Below is a small trained network, with its code and all its weights. Each question gives an input and a target symbol and asks what happens when units are switched off, that is, made to give their printed mean instead of their output.

import numpy as np


def w(rows, s, z=0):
    codes = np.array(rows[::2]) - 128.0
    scale = np.full(codes.shape[1], s)
    scale[-1] = z or s
    return codes * scale


def f(y):
    return np.maximum(y, 0)


def softmax(a):
    e = np.exp(a - a.max(-1, keepdims=True))
    return e / e.sum(-1, keepdims=True)


def log_softmax(a):
    a = a - a.max(-1, keepdims=True)
    return a - np.log(np.exp(a).sum(-1, keepdims=True))


def net(x, mask):
    ids = ['αβγδεζημπστφ'.index(c) for c in x.split()]
    T = len(ids)
    res = E[ids] + P[:T]
    u = 0
    for l in range(2):
        q, k, v = (res @ M[l].T for M in (Q, K, V))
        z = softmax(np.where(np.tri(T) > 0, q @ k.T / 3**0.5, -1e9)) @ v
        res = res + np.where(mask[u], z, O[l][:, -1]) @ O[l][:, :-1]
        u += 1
        y = f(res @ A[l][:, :-1].T + A[l][:, -1])
        res = res + np.where(mask[u : u + 12], y, B[l][:, -1]) @ B[l][:, :-1]
        u += 12
    return log_softmax(res[-1] @ U[:, :-1].T + U[:, -1])


Q, K, V, O, A, B = {}, {}, {}, {}, {}, {}
E = w([
[181,102,211,154],'α',
[148,159,220,97],'β',
[88,60,204,133],'γ',
[172,2,152,75],'δ',
[96,206,135,26],'ε',
[75,181,178,121],'ζ',
[92,228,123,104],'η',
[163,103,108,181],'μ',
[218,152,127,94],'π',
[67,81,110,221],'σ',
[174,181,50,134],'τ',
[139,213,82,98],'φ',
],0.018)
P = w([
[114,127,127,40],'0',
[87,99,75,175],'1',
[162,205,172,180],'2',
[154,86,90,4],'3',
[85,93,69,189],'4',
[175,203,204,196],'5',
[153,97,97,2],'6',
[87,94,64,193],'7',
],0.013)
Q[0] = w([
[101,184,185,78],'L0H1',
[8,104,115,12],'L0H1',
[152,3,94,68],'L0H1',
],0.0057)
K[0] = w([
[116,169,165,63],'L0H1',
[109,181,31,2],'L0H1',
[66,74,85,140],'L0H1',
],0.007)
V[0] = w([
[45,163,104,155],'L0H1',
[189,158,125,155],'L0H1',
[146,135,4,101],'L0H1',
],0.0035)
O[0] = w([
[211,149,176,147,145],'L0H1',
[238,253,214,4,63],'L0H1',
[102,102,187,126,5],'L0H1',
],0.0039,0.0011)
A[0] = w([
[67,130,181,53,3],'L0N1',
[213,132,94,80,31],'L0N2',
[95,151,107,129,85],'L0N3',
[149,108,215,180,104],'L0N4',
[185,101,88,136,86],'L0N5',
[204,112,204,176,56],'L0N6',
[230,139,128,137,27],'L0N7',
[144,244,143,74,83],'L0N8',
[174,77,112,200,75],'L0N9',
[159,135,201,106,26],'L0N10',
[162,80,159,151,151],'L0N11',
[91,153,102,190,54],'L0N12',
],0.011,0.0056)
B[0] = w([
[237,149,118,254,187],'L0N1',
[10,129,186,133,173],'L0N2',
[95,106,149,137,147],'L0N3',
[136,132,62,166,253],'L0N4',
[182,130,129,128,176],'L0N5',
[76,208,67,187,217],'L0N6',
[79,78,158,59,168],'L0N7',
[105,36,67,206,228],'L0N8',
[154,106,17,128,231],'L0N9',
[131,60,100,42,168],'L0N10',
[203,102,143,206,255],'L0N11',
[106,205,100,28,186],'L0N12',
],0.0067,0.0046)
Q[1] = w([
[42,119,88,1],'L1H1',
[11,246,200,191],'L1H1',
[150,161,137,185],'L1H1',
],0.0077)
K[1] = w([
[60,208,83,2],'L1H1',
[90,126,225,107],'L1H1',
[152,19,174,148],'L1H1',
],0.0086)
V[1] = w([
[167,70,176,70],'L1H1',
[35,57,230,226],'L1H1',
[254,118,192,155],'L1H1',
],0.0075)
O[1] = w([
[142,115,144,25,19],'L1H1',
[153,127,254,242,255],'L1H1',
[195,155,136,157,120],'L1H1',
],0.0089,0.0035)
A[1] = w([
[146,30,88,105,150],'L1N1',
[216,113,122,85,100],'L1N2',
[34,194,132,203,94],'L1N3',
[173,103,216,60,144],'L1N4',
[99,95,29,159,81],'L1N5',
[130,127,106,177,151],'L1N6',
[199,44,177,139,66],'L1N7',
[96,90,175,104,137],'L1N8',
[181,187,68,100,151],'L1N9',
[115,219,99,195,86],'L1N10',
[87,249,83,119,6],'L1N11',
[122,116,59,166,97],'L1N12',
],0.011)
B[1] = w([
[90,231,117,157,226],'L1N1',
[134,135,125,58,148],'L1N2',
[145,140,116,77,246],'L1N3',
[140,93,182,150,158],'L1N4',
[182,63,145,104,226],'L1N5',
[114,167,127,128,254],'L1N6',
[110,118,71,58,202],'L1N7',
[107,136,128,171,155],'L1N8',
[170,140,65,124,174],'L1N9',
[125,77,169,75,221],'L1N10',
[230,156,246,101,139],'L1N11',
[87,101,169,114,208],'L1N12',
],0.011,0.01)
U = w([
[138,81,54,157,74],'α',
[126,114,128,72,68],'β',
[136,250,75,145,241],'γ',
[165,123,114,99,63],'δ',
[140,44,143,152,71],'ε',
[149,212,188,159,254],'ζ',
[31,189,144,76,133],'η',
[27,127,88,200,191],'μ',
[61,122,91,90,139],'π',
[79,153,73,84,115],'σ',
[90,122,152,49,32],'τ',
[64,45,111,88,48],'φ',
],0.011,0.0047)

Each question gives the input, a string of symbols that net reads in full, and the target symbol t.
The units are the heads (3 rows each of Q, K, V and O) and the neurons (one row each of A and B). Each row of codes is followed by its name. A weight is (code - 128) times the scale printed after its matrix; where a second scale follows, it is the last column's (O, A, B and U).
mask holds one flag per unit, layer by layer, with each layer's heads first. A switched-off unit (its flag False) gives its mean, the last column of its rows in O or B, instead of its output. The means were averaged over made-up inputs and are rounded, as every weight is.
A unit's drop is (log p(t) with every unit on - log p(t) with that unit switched off) / (log p(t) with every unit on - log p(t) with every unit switched off).
The circuit of an input: a set's keep is (log p(t) with only the set's units on - log p(t) with every unit switched off) / (log p(t) with every unit on - log p(t) with every unit switched off). Starting from the 12 units with the biggest drops (on a tie, the unit counted first), units are removed one at a time, each time the one whose removal leaves the highest keep (on an exact tie, the one counted first), for as long as the keep stays at least 0.8.
circuit, biggest first: the units of the circuit, biggest drop first
unit that matters most: the unit with the biggest drop
top k neurons: the k neurons with the biggest drops, biggest first
top k neurons in layer l: the k neurons of layer l with the biggest drops, biggest first
drop when u is switched off: that unit's drop, to one decimal
input ζ γ δ π, target η: unit that matters most	L0N2
input α ε β ζ γ δ, target γ: top 2 neurons	[L0N6 L0N4]
input γ σ σ, target ζ: circuit, biggest first	[L1H1 L0N12]
input γ π η μ γ γ π, target η: circuit, biggest first	[L0N2 L1N5]
input σ δ ε σ γ φ γ τ, target δ: top 2 neurons in layer 1	[L1N5 L1N11]
input π γ γ γ, target ε: top 3 neurons	[L0N1 L1N4 L0N9]
input η ζ β μ, target γ: top 2 neurons in layer 1	[L1N1 L1N10]
input μ σ β μ, target μ: top 2 neurons in layer 0	[L0N9 L0N2]
input α γ σ π, target μ: top 3 neurons in layer 0	[L0N12 L0N2 L0N8]
input δ γ η μ δ, target σ: circuit, biggest first	[L1N1 L1H1]
input γ γ γ γ, target ε: circuit, biggest first	[L1H1 L1N4]
input α γ γ ζ, target ζ: circuit, biggest first	[L0N1 L1H1]
input γ τ μ μ σ, target φ: top 2 neurons in layer 0	[L0N9 L0N12]
input γ γ γ β, target ε: top 2 neurons	[L0N1 L1N4]
input ζ γ γ α α σ σ, target μ: unit that matters most	L1N10
input γ μ δ, target γ: top 3 neurons	[L1N1 L1N10 L0N8]
input γ γ π η μ α φ τ, target δ: top 4 neurons	[L1N11 L1N5 L1N9 L0N12]
input β γ σ φ δ γ γ ζ, target η: top 2 neurons in layer 1	[L1N5 L1N3]
input σ γ ζ γ σ σ α, target μ: top 2 neurons in layer 0	[L0N12 L0N10]
input γ ζ σ γ, target μ: unit that matters most	L1H1
input φ β γ γ τ μ μ, target σ: top 2 neurons	[L1N1 L0N1]
input σ β γ μ, target γ: top 4 neurons in layer 1	[L1N1 L1N10 L1N5 L1N12]
input γ γ η π σ, target φ: drop when L1N2 is switched off	0.0
input γ δ τ η τ α π, target σ: drop when L1N7 is switched off	-0.1
input γ η γ ζ γ σ γ, target μ: drop when L0N6 is switched off	0.1
